Below are the code and all the weights of a small trained network. Each question names an input and a class and asks about switching units off, where a switched-off unit gives its printed mean instead of its output.

import numpy as np


def w(rows, s, z=0):
    codes = np.array(rows[::2]) - 128.0
    scale = np.full(codes.shape[1], s)
    scale[-1] = z or s
    return codes * scale


def norm(h):
    return h / np.sqrt((h * h).mean(-1, keepdims=True) + 1e-5)


def f(y):
    return y / 2 * (1 + np.tanh(0.7978845608 * (y + 0.044715 * y**3)))


def log_softmax(a):
    a = a - a.max(-1, keepdims=True)
    return a - np.log(np.exp(a).sum(-1, keepdims=True))


def net(x, mask):
    res = np.array(x, float).reshape(1, 6) / 4 @ E
    u = 0
    for l in range(2):
        y = f(norm(res) @ A[l][:, :-1].T + A[l][:, -1])
        res = res + np.where(mask[u : u + 11], y, B[l][:, -1]) @ B[l][:, :-1]
        u += 11
    return log_softmax(norm(res)[-1] @ U[:, :-1].T + U[:, -1])


A, B = {}, {}
E = w([
[155,98,154,103,47,140,57,146,117],'x0',
[135,45,135,77,182,43,157,32,76],'x1',
[130,104,107,238,164,135,90,166,147],'x2',
[108,128,109,144,132,95,202,138,83],'x3',
[253,92,237,191,107,184,106,111,212],'x4',
[166,185,110,98,206,27,116,92,131],'x5',
],0.0074)
A[0] = w([
[145,171,163,111,99,120,95,164,192,48],'L0N0',
[125,36,189,117,130,117,109,76,76,88],'L0N1',
[131,2,194,138,153,124,85,92,100,74],'L0N2',
[87,100,137,195,97,137,188,168,133,112],'L0N3',
[86,112,155,142,155,167,118,96,143,67],'L0N4',
[158,250,129,148,194,143,87,189,132,47],'L0N5',
[176,101,115,111,128,138,165,127,157,45],'L0N6',
[111,117,112,111,121,157,67,147,107,118],'L0N7',
[88,110,131,25,82,125,145,159,68,2],'L0N8',
[147,18,123,134,136,165,169,109,135,70],'L0N9',
[83,131,182,66,115,132,104,165,55,33],'L0N10',
],0.0088,0.0049)
B[0] = w([
[143,138,140,150,162,189,138,113,186,172],'L0N0',
[148,204,39,183,121,72,116,70,234,248],'L0N1',
[230,2,92,220,92,73,145,118,149,254],'L0N2',
[73,109,122,132,173,149,74,107,117,220],'L0N3',
[131,123,123,151,140,178,178,155,110,115],'L0N4',
[153,171,93,177,73,132,114,63,89,222],'L0N5',
[78,66,109,173,146,157,101,138,139,112],'L0N6',
[150,122,140,173,100,90,170,111,146,167],'L0N7',
[69,120,63,75,86,185,156,95,147,225],'L0N8',
[132,106,105,156,161,154,163,58,157,189],'L0N9',
[79,106,76,133,81,195,162,127,181,161],'L0N10',
],0.0069,0.0033)
A[1] = w([
[179,120,254,105,105,203,107,160,150,71],'L1N0',
[64,125,146,184,78,125,79,211,67,6],'L1N1',
[131,93,141,178,127,198,146,149,149,89],'L1N2',
[84,90,142,81,70,145,195,102,69,82],'L1N3',
[104,101,22,131,166,127,156,248,75,133],'L1N4',
[106,189,176,135,172,177,118,181,129,44],'L1N5',
[146,187,117,188,110,152,150,86,184,142],'L1N6',
[75,106,78,14,89,90,196,127,91,105],'L1N7',
[117,93,105,154,167,160,155,164,166,121],'L1N8',
[191,146,203,126,152,157,95,155,161,72],'L1N9',
[156,173,122,40,244,53,158,75,102,4],'L1N10',
],0.0092,0.0033)
B[1] = w([
[128,25,127,43,201,71,62,202,170,188],'L1N0',
[83,164,199,219,74,56,180,127,147,167],'L1N1',
[120,128,175,91,195,120,130,127,127,187],'L1N2',
[103,127,58,127,150,157,62,72,153,174],'L1N3',
[145,66,217,115,72,124,114,93,165,200],'L1N4',
[170,171,72,130,82,47,100,123,170,147],'L1N5',
[133,169,94,87,141,159,67,170,60,220],'L1N6',
[135,164,99,1,76,130,140,101,159,254],'L1N7',
[107,161,153,108,123,186,188,82,83,157],'L1N8',
[72,118,63,72,56,198,104,202,197,173],'L1N9',
[176,127,219,139,161,44,230,232,28,232],'L1N10',
],0.0081,0.0071)
U = w([
[154,111,141,79,151,180,55,217,195,140],'0',
[234,62,103,194,119,81,119,61,172,189],'1',
[71,140,66,19,67,133,158,63,134,179],'2',
[158,251,75,188,132,152,74,158,88,86],'3',
[163,147,188,93,187,37,209,165,33,191],'4',
[108,80,172,157,234,211,171,78,94,4],'5',
[39,154,209,215,75,115,139,132,125,68],'6',
],0.017,0.0029)

Each question gives the input, the list of numbers given to net, and the class t.
The units are the neurons (one row each of A and B). Each row of codes is followed by its name. A weight is (code - 128) times the scale printed after its matrix; where a second scale follows, it is the last column's (A, B and U).
mask holds one flag per neuron, layer by layer. A switched-off neuron (its flag False) gives its mean, the last column of its row in B, instead of its output. The means were averaged over made-up inputs and are rounded, as every weight is.
A unit's drop is (log p(t) with every unit on - log p(t) with that unit switched off) / (log p(t) with every unit on - log p(t) with every unit switched off).
The circuit of an input: a set's keep is (log p(t) with only the set's units on - log p(t) with every unit switched off) / (log p(t) with every unit on - log p(t) with every unit switched off). Starting from the 12 units with the biggest drops (on a tie, the unit counted first), units are removed one at a time, each time the one whose removal leaves the highest keep (on an exact tie, the one counted first), for as long as the keep stays at least 0.8.
circuit, biggest first: the units of the circuit, biggest drop first
top k neurons: the k neurons with the biggest drops, biggest first
k most important neurons of layer l: the k neurons of layer l with the biggest drops, biggest first
drop when u is switched off: that unit's drop, to one decimal
input [-4,-5,0,-6,-1,-2], class 3: circuit, biggest first => [L0N5]
input [4,3,5,5,-3,-8], class 6: top 4 neurons => [L1N7 L0N3 L1N0 L1N1]
input [3,0,4,-3,-2,6], class 4: circuit, biggest first => [L0N2 L1N10]
input [-8,3,7,-5,-6,-2], class 4: 2 most important neurons of layer 0 => [L0N2 L0N10]
input [-8,-3,-2,0,4,5], class 3: top 2 neurons => [L0N5 L1N6]
input [-6,-4,-3,8,8,4], class 0: circuit, biggest first => [L0N1 L1N9 L1N10]
input [-1,5,7,0,-3,-5], class 1: top 2 neurons => [L0N2 L0N1]
input [0,-7,-8,-3,-1,-5], class 0: top 3 neurons => [L1N0 L0N0 L1N7]
input [6,8,1,0,-3,-4], class 1: top 2 neurons => [L0N2 L0N1]
input [0,-6,-8,2,5,8], class 0: top 2 neurons => [L1N0 L0N1]
input [7,-6,4,-6,-6,3], class 3: top 2 neurons => [L0N5 L0N0]
input [-4,5,0,5,2,-4], class 1: top 2 neurons => [L0N2 L0N1]
input [0,2,2,4,2,2], class 1: top 2 neurons => [L0N2 L1N10]
input [-3,-8,8,-1,-2,-7], class 6: circuit, biggest first => [L1N1]
input [-4,-2,1,-1,-1,-7], class 6: 2 most important neurons of layer 1 => [L1N1 L1N5]
input [1,3,8,5,-6,-3], class 6: drop when L1N1 is switched off => 0.3
input [3,-2,-5,3,4,5], class 0: drop when L1N9 is switched off => 0.1
input [2,3,7,-6,0,-8], class 1: drop when L0N2 is switched off => 1.6
